(in the rows, 128 means zero)
Two labels a row
[142 116 130 146 143 139 109 118 126 119 143 118 134 155 151 107 147 131
 130 130 162 118 119 138 142] -> Dg + <50>
[119 132 109 119 124 124 139 136 122 165 137 132 124 148 103 150  80 153
 128  90 122 130 169 108 148] -> Sb + <55>
[174 130 101 151 148 154 116 114 127 130 140 133 135 142 144 105 145 134
 136 154 163 144 130 126 139] -> Dg + <61>
[127 163 140 155 121  93 144 128 114 131 108 138 153 198 154 135 110 151
 112  86 124 128 161  96 135] -> Sb + <61>
[142 167 151 175 127 102 132 130 134  94  84 141 150 176 143 130 120  90
 128 118 134 125 214  95 124] -> Sb + <61>
[141 252 134 152 131  70 165 128 108 133 139 138 177 163 136 108 109 118
 142 114 136 122 152  58  99] -> Sb + <50>
[138 181 115 159 124 109 144 119 115 129 111 152 148 140 121 130 111 133
 144 110 123 126 166  91 128] -> Sb + <61>
[167 140 126 141 122 116 138 129 104 142 146 131 143 153  98 125 146 152
 149  52 118 126 174 108 145] -> Sb + <61>
[148 108 156 141 135 123 127 121 114 108 124 123 141 176 147 129 142 135
 110  59 143 115 137 117 136] -> Sb + <61>
[152 152 143 157 148 129 117 107 131 100 134 125 109 157 195  91 147 118
 112 184 158 118 119 130 130] -> Dg + <61>
[149 153 129 139 143 137 120 130 127 124 129 127 124 112 155  94 153 121
 148 175 159 118 131 124 119] -> Dg + <60>
[137 191 129 138 109  81 135 138 117 116 140 141 130 171 153 125 153 115
 120 176 121 128 196 116 145] -> Sb + <61>
[ 91 158 143 110 119  94 142 153 126 122 127 126 137 162 112 142 140 139
 127 161  88 136 181 119 126] -> Sb + <58>
[118 158 145 108 131 128 142 153 143 112 126 108 130 169 131 134 123 125
 132 192 111 129 178 127 143] -> Sb + <58>
[154 197 101 142 145 131 128 119 129 120 156 134 132 136 134 102 144 131
 151 180 165 130 122 122 118] -> Dg + <61>
[113 174 119 137 130  84 137 113 117 140 124 149 141 199 125 144  87 147
 125  99 135 133 158 103 145] -> Sb + <61>
[151 140 152 157 135 123 158 146 129 132 127 111 164 168 127 120 107  94
 129  60 108 136 194  94 125] -> Sb + <61>
[138 219 115 153 129 108 150 118 125 145 126 159 138 151 106 132 103 134
 166 123 114 132 198  84 136] -> Sb + <61>
[120 207 130  95 145 106 130 142 115 121 155 110 132 171 132 120 115 118
 152 179 131 132 147 118 136] -> Sb + <55>
[153 213 127 154 136 126 130 110 112 151 124 151 143 149 121 125  97 121
 164 112 148 125 174  84 123] -> Sb + <60>
[145 120 133 140 136 166 123 111 124 125 136 126 139 119 157 110 162 116
 135 145 146 119 117 134 132] -> Dg + <61>
[145 182 150 141 142 129 137 121 108 124 129 128 144 193 130 126 103 147
 153  76 132 130 181  91 212] -> Sb + <60>
[174 119 149 112 142 126 134 118 124 118 106 122 157 194 156 120 130 141
 116  55 150 127 178 107 157] -> Sb + <61>
[100 252 142  85 121  84 137 140 103 127 162 116 126 189 130 117 115 113
 157 156 121 136 173 119 135] -> Sb + <58>
[134 195 130 154 116  83 149 119 123 130 120 147 148 202 141 141 113 146
 111 117 129 123 202  90 163] -> Sb + <61>

Two labels a row
[147 133 182 125  90 116 148 121 158 111 129 135 134 124 180 149 125  63
 177  96 190 109 169 144 112] -> Ld + Zb
[107 108 139 128 129  82 107 154 141 127 124 145 137 135 106 165 157  40
 163 101 168 127 156 132 111] -> Ld + Zb
[135 121 107 126 132 111 110 140 167 134  94 122 155 172  84 155 176 104
 116 116 114 150 120 136 160] -> Sj + ZR
[129 124 115 120 121  98 117 162 133 142 139 128 140 148 105 189 102 118
 120 105  98 156 144 149 138] -> Sj + Fr
[125 128 181 127 107 109 135 144 131 131 154 137 128 121 167 146 113  86
 168 106 172 128 158 137  94] -> Fh + Fr
[141 105 182 112  95 130 144  97 164  96 109 171 139 137 158  97 173  82
 140 111 189  80 136 131 117] -> Ld + DN
[124 108 172 116 102 135 116 129 163 107 105 150 131 160 135  88 213 121
 103 104 127 145 125 136 132] -> QP + DN
[110 121 169 135 134 106 116 141 140 125 129 121 126 129 135 142 156  61
 177 107 195 116 145 126 106] -> Fh + Fr
[114  60 106 108 122  91 122 156 127 143 128 143 135 116  94 139 135 128
  87 105  96 140 134 133 132] -> Sj + SQ
[126 136 168 138 115 135 133 103 138 110 119 135 133 104 177  84 160  98
 142 116 180  89 134 111 116] -> Fh + DN
[145 142 118 108 121 140 132 126 153 132 110 134 144 150 115 115 138 170
 102 118 105 139 104 141 149] -> Sj + DN
[127 128 194 122 104 117 141 132 139 120 142 155 129 121 170 146 122  79
 167 103 191 114 151 136  89] -> Fh + Fr
[128 124 122 127 115 104 127 163 126 146 142 142 135 115 125 165  93 135
 114  91  92 143 147 141 122] -> Sj + Fr
[127 115 110 142 116 121 118 155 154 123 110 144 143 111 130 121 162  91
 103  99 108 137 151 123 147] -> Sj + DN
[118 118 113 139 121  98 136 113 100  95 163 140 122  61 164 189  70  31
 157 155 143  94 214 112 100] -> Ld + Fr
[112 123  86 112 133 102 117 147 112 137 140 153 130 107 104 157 109 142
  84 126  68 130 141 131 131] -> Sj + SQ
[119 124 120 111 122 119 112 139 154 127 108 143 145 135 105 112 187 131
  94  97 105 138 120 133 148] -> Sj + DN
[124 122 106 118 125 114 112 128 151 126 113 146 142 128 114 118 168 120
  96 112 106 131 120 124 148] -> Sj + DN
[134 118  86 131 128 133 110 127 144 114 105 127 149 130 111  86 171 118
  91 125  92 145 133 110 153] -> Sj + DN
[137 133  96 129 131 136 126 129 149 136 107 117 141 146 107 125 140 151
 115 123 104 140 113 125 160] -> Sj + DN
[134 137 164 129 125 135 133 110 154 119 110 131 130 144 145  95 166 100
 154 112 192  92 119 121 123] -> Fh + DN
[129 120 112 124 103 119 123 130 151 122 114 141 140 129 120 123 152 122
  94 109  99 132 129 127 148] -> Sj + DN
[131 130 124 122 130 107 123 165 138 147 144 123 134 160  94 184 112 127
 137 113 125 152 122 153 130] -> Sj + Fr
[114 142 173 124 112  95 143 123 127 120 140 149 129 124 156 162 107  54
 187 119 211  84 155 132  95] -> Ld + Fr
[119 131 193 118 116 109 137 141 139 127 141 143 131 115 173 136 120  94
 171  77 194 121 149 137  92] -> Fh + Fr
